Here is a tiny trained network, its code and every weight. The questions are about switching its units off for an input and a class, where a switched-off unit gives its printed mean instead of its output.

import numpy as np


def w(rows, s, z=0):
    codes = np.array(rows[::2]) - 128.0
    scale = np.full(codes.shape[1], s)
    scale[-1] = z or s
    return codes * scale


def f(y):
    return y / 2 * (1 + np.tanh(0.7978845608 * (y + 0.044715 * y**3)))


def log_softmax(a):
    a = a - a.max(-1, keepdims=True)
    return a - np.log(np.exp(a).sum(-1, keepdims=True))


def net(x, mask):
    res = np.array(x, float).reshape(1, 7) / 4 @ E
    y = f(res @ A[0][:, :-1].T + A[0][:, -1])
    res = res + np.where(mask, y, B[0][:, -1]) @ B[0][:, :-1]
    return log_softmax(res[-1] @ U[:, :-1].T + U[:, -1])


A, B = {}, {}
E = w([
[221,2,57,178,116,127,182,68],'x0',
[161,172,189,253,134,81,206,183],'x1',
[51,71,208,173,111,27,50,35],'x2',
[227,181,234,75,152,162,168,29],'x3',
[126,129,128,128,127,129,129,127],'x4',
[119,146,126,223,151,239,41,95],'x5',
[130,127,128,127,129,126,127,128],'x6',
],0.0038)
A[0] = w([
[212,20,86,167,112,134,153,97,99],'n0',
[164,166,178,248,123,81,182,191,98],'n1',
[113,159,140,118,121,121,116,135,133],'n2',
[124,155,122,212,127,234,75,85,102],'n3',
[153,157,89,114,109,184,159,169,75],'n4',
[119,103,95,65,122,147,84,99,155],'n5',
[111,156,117,119,140,144,134,146,58],'n6',
[170,171,78,99,141,181,155,183,115],'n7',
[164,152,183,99,136,145,154,74,77],'n8',
[158,119,159,117,139,126,113,151,254],'n9',
[140,111,126,48,123,30,189,138,88],'n10',
[65,84,186,156,140,54,89,56,97],'n11',
[64,216,183,90,116,148,110,180,101],'n12',
[152,145,94,100,143,193,166,187,98],'n13',
[101,90,69,18,128,159,75,81,92],'n14',
[71,222,171,94,124,128,97,174,85],'n15',
[111,125,142,134,134,104,111,106,102],'n16',
[130,119,120,24,110,9,212,149,116],'n17',
[172,171,80,93,139,193,160,193,120],'n18',
[70,209,163,96,123,135,112,154,102],'n19',
[67,93,178,158,136,51,84,47,99],'n20',
[174,156,196,99,136,155,158,56,95],'n21',
[48,82,62,166,116,111,127,204,138],'n22',
[161,108,96,141,118,140,145,124,55],'n23',
[159,151,175,234,119,93,179,177,83],'n24',
[103,96,178,152,119,66,75,84,111],'n25',
[118,135,124,187,135,210,84,114,81],'n26',
[61,102,62,162,127,106,114,191,86],'n27',
[194,25,73,173,113,136,172,74,106],'n28',
[131,125,137,139,86,140,137,106,248],'n29',
[139,153,133,171,137,106,161,132,49],'n30',
[167,162,193,99,126,162,163,55,124],'n31',
[137,117,167,183,136,93,134,146,125],'n32',
[138,119,136,132,145,126,131,118,253],'n33',
[122,157,122,230,120,243,61,75,114],'n34',
[170,154,192,99,127,156,154,67,92],'n35',
[38,78,53,172,135,121,132,209,89],'n36',
[77,229,173,90,113,131,88,177,93],'n37',
[158,160,73,102,139,191,169,185,87],'n38',
[100,77,84,3,114,179,69,92,92],'n39',
[178,163,193,97,136,151,153,54,97],'n40',
],0.0064,0.0049)
B[0] = w([
[105,60,95,130,200,118,110,69,183],'n0',
[205,174,206,168,174,144,128,95,188],'n1',
[128,122,116,125,139,126,137,119,136],'n2',
[128,79,151,119,133,123,161,213,169],'n3',
[141,100,139,121,82,132,152,100,126],'n4',
[144,171,149,154,150,130,140,121,168],'n5',
[129,87,142,123,115,127,121,108,97],'n6',
[133,123,121,126,73,131,176,96,160],'n7',
[170,116,109,111,110,115,76,135,136],'n8',
[105,188,78,135,148,130,168,146,254],'n9',
[131,68,164,133,137,137,139,207,158],'n10',
[161,105,108,132,51,147,200,87,185],'n11',
[125,75,91,131,190,122,136,89,163],'n12',
[137,116,130,124,76,127,167,95,145],'n13',
[192,168,201,158,161,132,130,105,161],'n14',
[127,66,100,120,186,116,130,87,154],'n15',
[136,118,128,127,112,130,139,119,121],'n16',
[134,69,159,133,139,139,167,253,199],'n17',
[139,125,116,129,64,126,193,88,172],'n18',
[131,90,98,134,170,118,128,94,149],'n19',
[159,107,110,141,45,144,202,91,187],'n20',
[175,124,85,112,107,113,71,146,163],'n21',
[196,154,61,122,123,118,85,153,185],'n22',
[142,88,145,123,127,117,118,94,105],'n23',
[189,160,198,145,158,138,113,90,163],'n24',
[141,121,117,124,77,142,172,104,168],'n25',
[132,84,163,127,131,119,140,181,134],'n26',
[186,122,96,102,105,118,77,142,145],'n27',
[101,58,86,139,209,115,114,66,192],'n28',
[101,183,77,134,153,130,168,140,247],'n29',
[159,115,170,125,133,133,105,111,103],'n30',
[168,141,82,109,115,116,87,150,180],'n31',
[149,156,141,115,134,139,142,102,147],'n32',
[100,187,75,135,152,132,168,143,253],'n33',
[132,82,159,111,136,111,179,238,192],'n34',
[171,122,94,115,108,114,78,142,153],'n35',
[206,134,82,121,102,118,50,146,163],'n36',
[128,71,93,126,192,115,131,79,162],'n37',
[146,108,137,125,62,129,173,87,148],'n38',
[199,183,210,159,164,126,131,93,168],'n39',
[177,126,83,122,104,115,67,147,166],'n40',
],0.026,0.0037)
U = w([
[124,94,134,124,19,158,184,59,74],'0',
[87,48,110,127,205,94,99,59,70],'1',
[171,147,94,99,78,94,16,156,92],'2',
[163,184,254,166,160,154,113,91,98],'3',
[91,166,102,139,134,134,154,143,255],'4',
[102,74,184,116,124,128,150,221,78],'5',
[97,171,102,131,137,130,150,129,240],'6',
[7,166,175,89,88,142,61,110,79],'7',
],0.0076,0.0034)

Each question gives the input, the list of numbers given to net, and the class t.
The units are the neurons (one row each of A and B). Each row of codes is followed by its name. A weight is (code - 128) times the scale printed after its matrix; where a second scale follows, it is the last column's (A, B and U).
mask holds one flag per neuron, in row order. A switched-off neuron (its flag False) gives its mean, the last column of its row in B, instead of its output. The means were averaged over made-up inputs and are rounded, as every weight is.
A unit's drop is (log p(t) with every unit on - log p(t) with that unit switched off) / (log p(t) with every unit on - log p(t) with every unit switched off).
The circuit of an input: a set's keep is (log p(t) with only the set's units on - log p(t) with every unit switched off) / (log p(t) with every unit on - log p(t) with every unit switched off). Starting from the 12 units with the biggest drops (on a tie, the unit counted first), units are removed one at a time, each time the one whose removal leaves the highest keep (on an exact tie, the one counted first), for as long as the keep stays at least 0.8.
circuit, biggest first: the units of the circuit, biggest drop first
most important unit: the unit with the biggest drop
k most important neurons: the k neurons with the biggest drops, biggest first
drop when u is switched off: that unit's drop, to one decimal
input [-7,-3,5,0,-7,7,-7], class 1: circuit, biggest first	n37
input [-5,5,-7,-7,2,-7,-6], class 0: circuit, biggest first	n18, n38
input [-1,7,-7,-7,1,6,7], class 0: 3 most important neurons	n18, n38, n7
input [-2,-6,4,0,0,-6,-1], class 3: circuit, biggest first	n39, n14
input [-8,8,1,-2,-3,5,4], class 1: circuit, biggest first	n37, n15
input [5,8,-4,7,4,2,3], class 3: 2 most important neurons	n1, n24
input [-5,-4,0,-4,0,-8,-6], class 5: 2 most important neurons	n17, n10
input [-5,-6,-5,-8,7,2,-1], class 2: 3 most important neurons	n36, n22, n27
input [0,6,-4,0,3,5,-1], class 3: 2 most important neurons	n1, n24
input [-2,-2,6,-1,-2,-7,-1], class 5: 3 most important neurons	n17, n10, n18
input [-2,-2,0,-1,-3,5,0], class 5: circuit, biggest first	n34, n3
input [5,1,8,4,-4,7,-3], class 0: 3 most important neurons	n20, n11, n25
input [-1,-6,3,-7,-8,8,-7], class 5: 3 most important neurons	n34, n3, n26
input [7,-2,4,1,5,8,2], class 5: circuit, biggest first	n34
input [-3,-6,1,-4,-5,-3,5], class 3: 2 most important neurons	n39, n14
input [-6,7,5,2,-3,-6,7], class 3: 3 most important neurons	n1, n24, n28
input [-1,0,6,1,-3,-7,4], class 5: 3 most important neurons	n17, n10, n18
input [7,-8,4,0,-8,-6,8], class 3: 2 most important neurons	n39, n14
input [-3,3,4,3,3,-6,-4], class 5: 2 most important neurons	n17, n10
input [-3,-7,1,-6,7,4,7], class 3: most important unit	n39
input [-4,-3,3,2,3,7,-4], class 5: 3 most important neurons	n34, n3, n26
input [-6,-3,0,3,-3,-5,0], class 1: circuit, biggest first	n37, n12
input [-2,5,7,-6,0,0,5], class 0: drop when n11 is switched off	0.4
input [8,4,6,-2,-3,-7,7], class 1: drop when n0 is switched off	0.9
input [8,-2,-3,-6,-3,1,-3], class 1: drop when n0 is switched off	0.2
input [3,7,6,-7,-5,-2,4], class 2: drop when n1 is switched off	-0.1
input [-6,-7,-6,0,7,-2,5], class 3: circuit, biggest first	n39
